Each row has a name. Each piece below is followed by the name of the row it came from, unless a question asks for something else. Each question is about the rows just above it.

Q_431: [ 74 131 162  74 162 162 162 162 130 191]
Q_693: [118 105 187 120 187 187 187 187 105 146]
Q_24: [141 123 124 141 141 141 141 141 152 152]
Q_845: [124 152 141 124 141 141 141 141 152 141]
Q_81: [153 163 129 153 129 129 129 129 163 112]
[153 163 129 153 129 129 129 129 163 112] | Q_81
[124 124 141 141 141 141 141 141 152 152] is which row reordered? | Q_845

Q_17: [193  62  62  62  62 194  62]
Q_905: [144 144 144 144 144 112 112]
Q_254: [ 62  62 194 194  62  62  63]
Q_14: [ 62  62  62  62  62 194 194]
Q_528: [164 164 164 164 164  92  92]
Which row holds these entries in another order? [194 194  62  62  62  62  62] | Q_14
[ 62  62  62  62  62 193 194] is which row reordered? | Q_17
Shift each entry of [62 62] by -1 times 1: | [61 61]

Q_679: [198 197 127 198 129 128 128 197 197 127 197 127 199 199 128 129 197 128
 198 128 129 198 197 199 197 128 197 197 129 198 128 197 128 197 197 197
 198 197 129 199 198 129 197 197 198 198 197 129 198 198 128 198 129 197
 128 197 197 128 198]
Q_386: [198 128 198 128 129 128 128 128 128 127 197 198 199 199 128 198 129 197
 198 128 198 198 128 199 197 128 197 128 129 198 128 197 198 197 197 128
 198 128 198 199 198 129 197 198 198 198 128 129 198 198 199 129 198 197
 128 197 197 128 127]
Q_212: [128 128 198 128 129 128 128 128 128 127 197 198 128 128 128 198 129 197
 127 197 198 198 128 199 197 128 197 128 129 198 197 197 128 197 197 128
 198 128 198 199 127 129 197 198 129 198 197 198 198 198 199 129 198 197
 128 128 128 128 127]
Q_859: [128 197 198 198 129 128 128 197 197 127 197 198 128 128 128 198 129 197
 127 197 198 128 128 128 128 128 197 197 129 198 128 128 128 197 129 128
 127 128 128 199 127 129 197 127 129 198 197 129 198 198 199 198 129 197
 128 128 128 197 198]
Q_639: [197 197 197 128 128 128 198 199 129 198 129 128 197 198 129 197 200 198
 128 197 198 129 128 198 129 128 128 198 128 199 127 198 197 127 199 128
 199 198 199 128 198 198 129 197 128 198 197 198 129 127 127 128 128 199
 128 197 128 198 197]
Q_427: [198 128 198 198 198 128 128 197 199 199 197 127 199 199 128 129 197 128
 127 128 129 128 197 128 128 128 129 197 129 129 128 128 128 128 129 197
 127 197 128 127 198 198 197 127 129 128 128 129 127 129 128 198 129 129
 128 128 197 197 198]
Q_215: [198 128 127 198 198 128 128 128 128 199 197 127 199 199 128 198 197 128
 198 128 129 198 128 199 197 128 129 128 129 129 128 197 128 197 197 197
 198 197 198 199 198 129 197 198 198 128 128 129 127 198 199 129 198 197
 197 128 128 128 198]
Q_186: [128 128 127 128 129 128 128 128 128 127 197 198 199 128 128 198 129 197
 198 128 129 198 128 199 197 198 129 128 198 129 197 128 128 128 197 197
 127 197 198 127 198 198 128 198 129 198 128 198 127 198 128 198 198 129
 197 197 128 197 198]
Q_46: [128 128 198 198 129 128 128 128 197 127 128 198 128 128 197 198 129 197
 198 197 198 128 128 128 197 128 197 197 129 198 128 197 198 128 129 128
 198 128 198 127 127 129 197 198 129 128 197 129 198 129 199 129 129 197
 128 197 197 128 127]
Q_49: [128 197 198 198 129 128 128 197 197 127 197 198 199 199 128 198 197 197
 127 197 129 198 128 199 128 128 197 197 129 198 128 197 128 128 197 128
 198 197 198 199 127 198 128 127 129 198 128 129 198 129 199 129 198 197
 128 197 197 128 198]
Q_636: [128 197 198 128 129 198 128 128 128 127 128 198 128 128 128 197 129 197
 127 197 198 128 128 199 197 128 197 197 129 198 197 128 128 197 197 128
 127 128 198 199 127 129 197 198 129 198 197 198 198 198 199 129 198 197
 128 197 128 197 127]
[128 197 198 198 129 128 128 197 197 127 197 198 199 199 128 198 197 197
 127 197 129 198 128 199 128 128 197 197 129 198 128 197 128 128 197 128
 198 197 198 199 127 198 128 127 129 198 128 129 198 129 199 129 198 197
 128 197 197 128 198] | Q_49
Which row holds these entries in another order? [198 198 128 127 198 198 128 128 128 128 199 197 127 199 199 128 198 197
 128 198 128 129 198 128 199 197 128 129 128 129 129 128 197 128 197 197
 197 198 197 198 199 198 129 197 198 198 128 128 129 127 198 199 129 198
 197 197 128 128 128] | Q_215
Go on from [129 197 198 198 198] to the end of its row. | [128 129 198 198 199 129 198 197 128 197 197 128 127]
After [197 197 129 198 197], its row goes on with | [128 128 197 197 128 127 128 198 199 127 129 197 198 129 198 197 198 198
 198 199 129 198 197 128 197 128 197 127]
[198 128 198 128 129 128 128 128 128 127 197 198 199 199 128 198 129 197
 198 128 198 198 128 199 197 128 197 128 129 198 128 197 198 197 197 128
 198 128 198 199 198 129 197 198 198 198 128 129 198 198 199 129 198 197
 128 197 197 128 127] | Q_386

Q_395: [ 89 182 135  89 135 135 148]
Q_168: [133 117 200 134 200 200 200]
Q_546: [ 89 182 135  89 135 135 135]
Q_618: [113 155 163 113 163 163 163]
Q_621: [133 116 200 136 165 165 165]
Go on from [133 117 200] to the end of its row. | [134 200 200 200]
Go on from [133 116 200 136 165] to the end of its row. | [165 165]

Q_986: [160 134 124 142]
Q_762: [105 147 128 106]
Q_193: [114 106 155 104]
Q_583: [128 105 188 147]
Q_862: [106 128 148  87]
Shift each entry of [114] by +1 times 1: | [115]
Shift each entry of [160 134 124] by -1 times 1: | [159 133 123]
Shift each entry of [106 128 148] by +1 times 1: | [107 129 149]
Put [106 128 147 105] back in order: which row is it? | Q_762
[ 87 106 128 148] is which row reordered? | Q_862
[147 105 128 106] is which row reordered? | Q_762
Which value is in both Q_762 and Q_193? | [106]

